Below is a small trained network, with its code and all its weights. Each question gives an input and a target symbol and asks what happens when units are switched off, that is, made to give their printed mean instead of their output.

import numpy as np


def w(rows, s, z=0):
    codes = np.array(rows[::2]) - 128.0
    scale = np.full(codes.shape[1], s)
    scale[-1] = z or s
    return codes * scale


def norm(h):
    return h / np.sqrt((h * h).mean(-1, keepdims=True) + 1e-5)


def f(y):
    return np.maximum(y, 0)


def softmax(a):
    e = np.exp(a - a.max(-1, keepdims=True))
    return e / e.sum(-1, keepdims=True)


def log_softmax(a):
    a = a - a.max(-1, keepdims=True)
    return a - np.log(np.exp(a).sum(-1, keepdims=True))


def net(x, mask):
    ids = ['ΓΔΘΨΩβεζηλμξτφ'.index(c) for c in x.split()]
    T = len(ids)
    res = E[ids] + P[:T]
    u = 0
    for l in range(2):
        r = norm(res)
        for j in range(2):
            rows = slice(2 * j, 2 * j + 2)
            q, k, v = (r @ M[l][rows].T for M in (Q, K, V))
            z = softmax(np.where(np.tri(T) > 0, q @ k.T / 2**0.5, -1e9)) @ v
            o = O[l][rows]
            res = res + np.where(mask[u + j], z, o[:, -1]) @ o[:, :-1]
        u += 2
        y = f(norm(res) @ A[l][:, :-1].T + A[l][:, -1])
        res = res + np.where(mask[u : u + 8], y, B[l][:, -1]) @ B[l][:, :-1]
        u += 8
    return log_softmax(norm(res)[-1] @ U[:, :-1].T + U[:, -1])


Q, K, V, O, A, B = {}, {}, {}, {}, {}, {}
E = w([
[219,122,154,137,142,55,82,131,135],'Γ',
[126,125,238,187,170,142,75,103,198],'Δ',
[59,246,107,148,165,165,26,111,89],'Θ',
[206,146,34,108,99,117,96,118,70],'Ψ',
[170,124,120,89,120,79,44,124,54],'Ω',
[116,79,159,44,134,82,48,193,124],'β',
[170,158,170,179,129,245,97,216,75],'ε',
[205,149,126,25,123,77,121,72,130],'ζ',
[62,67,126,121,150,30,126,51,97],'η',
[171,101,68,133,122,166,165,107,251],'λ',
[106,138,75,161,35,117,89,134,223],'μ',
[123,204,138,81,99,26,126,127,113],'ξ',
[145,220,93,124,68,143,128,156,234],'τ',
[171,74,117,157,125,53,230,168,114],'φ',
],0.017)
P = w([
[173,136,68,155,231,85,64,175,127],'0',
[162,134,71,151,203,97,86,167,117],'1',
[156,136,84,142,176,110,93,154,119],'2',
[163,127,111,142,149,112,100,143,126],'3',
[163,123,122,134,124,118,110,134,126],'4',
[155,120,135,129,102,126,121,122,126],'5',
[150,116,145,126,80,133,130,113,129],'6',
[143,111,156,114,55,143,140,101,127],'7',
[146,102,169,113,35,146,149,96,126],'8',
[145,98,186,113,7,150,157,87,129],'9',
],0.015)
Q[0] = w([
[73,149,130,169,108,200,133,146,193],'0.h1',
[7,163,121,158,208,132,238,93,109],'0.h1',
[124,128,206,147,163,170,155,134,182],'0.h2',
[207,107,146,131,56,25,34,131,141],'0.h2',
],0.013)
K[0] = w([
[150,188,90,130,231,171,58,161,121],'0.h1',
[123,158,67,106,255,60,89,114,154],'0.h1',
[149,172,133,205,187,169,86,116,81],'0.h2',
[106,129,174,110,11,150,208,62,124],'0.h2',
],0.012)
V[0] = w([
[132,133,103,93,195,175,74,101,146],'0.h1',
[165,120,191,115,159,159,223,190,68],'0.h1',
[76,117,97,33,184,100,205,98,254],'0.h2',
[191,7,181,86,172,184,56,184,191],'0.h2',
],0.0065)
O[0] = w([
[131,100,160,191,83,140,102,131,106,52],'0.h1',
[19,204,131,186,189,114,227,187,52,4],'0.h1',
[170,95,114,2,206,189,160,100,142,68],'0.h2',
[146,48,171,176,118,226,160,155,136,221],'0.h2',
],0.0084,0.002)
A[0] = w([
[110,73,134,129,88,172,172,80,212,13],'0.n1',
[90,141,159,222,112,193,131,152,169,74],'0.n2',
[78,203,153,167,147,161,80,23,100,1],'0.n3',
[112,184,135,91,161,72,103,152,91,40],'0.n4',
[46,183,122,100,90,100,106,135,179,34],'0.n5',
[83,142,139,183,182,83,213,78,74,85],'0.n6',
[92,118,89,94,114,94,104,72,2,149],'0.n7',
[92,136,122,129,93,177,208,242,149,128],'0.n8',
],0.0073,0.0042)
B[0] = w([
[143,124,147,115,106,174,186,95,176,162],'0.n1',
[173,165,163,121,141,73,160,128,44,182],'0.n2',
[119,66,62,56,129,171,2,105,179,144],'0.n3',
[110,116,147,56,156,110,144,121,78,167],'0.n4',
[144,96,160,165,123,182,122,157,145,141],'0.n5',
[194,97,111,31,126,107,114,100,179,183],'0.n6',
[153,61,187,174,102,127,173,110,128,254],'0.n7',
[101,149,68,154,78,78,100,147,112,174],'0.n8',
],0.0079,0.0042)
Q[1] = w([
[179,97,145,73,98,25,144,170,77],'1.h1',
[143,120,160,222,60,167,82,101,204],'1.h1',
[101,120,195,254,83,161,90,146,152],'1.h2',
[228,75,204,91,39,110,117,123,168],'1.h2',
],0.011)
K[1] = w([
[104,140,173,96,48,105,211,62,161],'1.h1',
[71,130,183,70,62,176,82,150,88],'1.h1',
[184,136,151,150,134,202,95,100,4],'1.h2',
[99,139,151,94,42,128,180,90,145],'1.h2',
],0.014)
V[1] = w([
[55,135,151,107,131,165,51,128,100],'1.h1',
[92,44,109,80,104,112,125,254,134],'1.h1',
[146,138,59,167,74,181,182,97,128],'1.h2',
[153,201,148,93,114,138,123,171,152],'1.h2',
],0.014)
O[1] = w([
[53,158,173,95,64,208,90,46,128,2],'1.h1',
[74,141,200,61,19,103,190,242,204,190],'1.h1',
[96,94,93,163,202,116,35,205,168,77],'1.h2',
[194,209,117,71,116,178,110,165,6,58],'1.h2',
],0.011,0.0061)
A[1] = w([
[110,88,103,128,127,66,181,45,216,139],'1.n1',
[62,115,119,181,82,78,124,135,131,79],'1.n2',
[125,218,89,108,174,90,96,204,137,132],'1.n3',
[146,154,215,165,131,120,102,134,134,199],'1.n4',
[177,135,167,152,124,174,62,60,163,143],'1.n5',
[164,76,90,160,179,152,153,119,92,187],'1.n6',
[36,211,127,254,121,162,159,203,45,186],'1.n7',
[80,171,133,99,102,208,65,29,119,3],'1.n8',
],0.013,0.0049)
B[1] = w([
[107,125,187,116,144,129,84,127,95,254],'1.n1',
[108,160,156,143,112,151,129,145,109,161],'1.n2',
[77,119,121,128,131,150,141,122,85,179],'1.n3',
[116,134,73,136,100,160,144,110,133,187],'1.n4',
[103,113,97,106,133,107,150,159,98,202],'1.n5',
[92,144,167,116,132,165,142,117,163,201],'1.n6',
[164,249,183,145,189,120,98,146,170,154],'1.n7',
[57,164,54,114,159,100,157,63,198,156],'1.n8',
],0.021,0.012)
U = w([
[216,116,121,199,84,106,156,81,176,240],'Γ',
[95,98,128,169,126,231,214,97,79,84],'Δ',
[83,179,57,94,125,81,139,46,205,230],'Θ',
[106,115,76,241,157,110,85,132,103,125],'Ψ',
[98,144,120,195,43,122,102,117,38,71],'Ω',
[93,165,166,86,27,199,133,151,184,122],'β',
[139,254,161,160,168,145,111,135,145,179],'ε',
[208,139,150,46,187,199,192,90,166,93],'ζ',
[95,110,217,116,148,91,90,63,107,151],'η',
[120,85,137,110,216,199,121,168,220,4],'λ',
[188,110,73,76,95,103,30,136,161,214],'μ',
[194,184,109,78,72,70,123,60,65,136],'ξ',
[118,163,100,78,142,211,82,158,23,126],'τ',
[92,137,109,97,159,41,199,192,105,52],'φ',
],0.0075,0.0024)

Each question gives the input, a string of symbols that net reads in full, and the target symbol t.
The units are the heads (2 rows each of Q, K, V and O) and the neurons (one row each of A and B). Each row of codes is followed by its name. A weight is (code - 128) times the scale printed after its matrix; where a second scale follows, it is the last column's (O, A, B and U).
mask holds one flag per unit, layer by layer, with each layer's heads first. A switched-off unit (its flag False) gives its mean, the last column of its rows in O or B, instead of its output. The means were averaged over made-up inputs and are rounded, as every weight is.
A unit's drop is (log p(t) with every unit on - log p(t) with that unit switched off) / (log p(t) with every unit on - log p(t) with every unit switched off).
The circuit of an input: a set's keep is (log p(t) with only the set's units on - log p(t) with every unit switched off) / (log p(t) with every unit on - log p(t) with every unit switched off). Starting from the 12 units with the biggest drops (on a tie, the unit counted first), units are removed one at a time, each time the one whose removal leaves the highest keep (on an exact tie, the one counted first), for as long as the keep stays at least 0.8.
units of the circuit, in order: the units of the circuit, biggest drop first
most important unit: the unit with the biggest drop
k most important neurons: the k neurons with the biggest drops, biggest first
k most important neurons of layer l: the k neurons of layer l with the biggest drops, biggest first
heads that matter: for each layer, one digit per head in row order, 1 if its drop is at least 0.15 and else 0, layers parted by /
input Γ Γ η Γ η Θ Δ, target Θ: most important unit => 1.h1
input Δ Ω η Γ ζ Γ Δ Γ, target Δ: 3 most important neurons of layer 1 => 1.n6, 1.n5, 1.n1
input Δ Θ ζ β, target ζ: units of the circuit, in order => 1.h2, 1.h1, 1.n1, 1.n6
input Γ Γ ξ, target ξ: heads that matter => 00 / 01
input Γ μ Γ Γ, target μ: heads that matter => 10 / 00
input Ω ε Γ, target ε: units of the circuit, in order => 0.h2, 1.n7, 0.h1
input Γ η β, target η: units of the circuit, in order => 1.h2, 1.n1
input Γ Γ Γ, target Γ: heads that matter => 01 / 01
input ε Θ β Γ Γ β Θ ξ Γ, target ξ: heads that matter => 01 / 01
input Γ Γ η λ λ β, target λ: heads that matter => 01 / 01
input η Δ φ η Ψ, target φ: heads that matter => 11 / 10
input η φ Δ Γ β Γ, target β: heads that matter => 00 / 10
input η ζ μ Δ μ ε, target ε: heads that matter => 00 / 00
input φ Δ Ψ Γ η ξ λ μ η λ, target λ: most important neuron of layer 0 => 0.n1
input τ Δ φ Ψ Ω, target φ: heads that matter => 10 / 10
input Ω Γ Γ λ ξ Δ Γ, target ξ: units of the circuit, in order => 1.h2, 0.h2
input φ Γ β ε Δ Θ Γ Γ, target Θ: units of the circuit, in order => 0.h2, 1.h1, 1.n8
input Γ τ Δ Γ Ω Ψ ζ Γ, target ζ: 2 most important neurons => 1.n6, 1.n1
input Ψ Γ φ ε η Γ Γ μ, target ε: heads that matter => 10 / 00
input Γ Γ η Ψ Ω η φ η τ, target τ: most important unit => 1.h2
input Θ φ φ Γ Γ Γ, target Γ: heads that matter => 01 / 00
input φ β β Γ Δ φ φ Δ β, target φ: heads that matter => 10 / 10
input η ε λ β Γ, target λ: units of the circuit, in order => 0.h2, 1.h2
input φ β Δ Ψ η Γ Θ Ψ, target Ψ: units of the circuit, in order => 1.h2, 1.h1, 0.n7
input β Γ η μ β, target μ: 2 most important neurons => 1.n1, 1.n6
input Δ β ζ, target ζ: 2 most important neurons of layer 1 => 1.n6, 1.n1
input Δ φ τ η Γ η Γ ε τ, target ε: most important unit => 1.n7
input Θ ξ Γ η Ψ Γ Ω Θ ζ Γ, target ζ: units of the circuit, in order => 1.h1, 1.n6, 1.h2, 1.n1
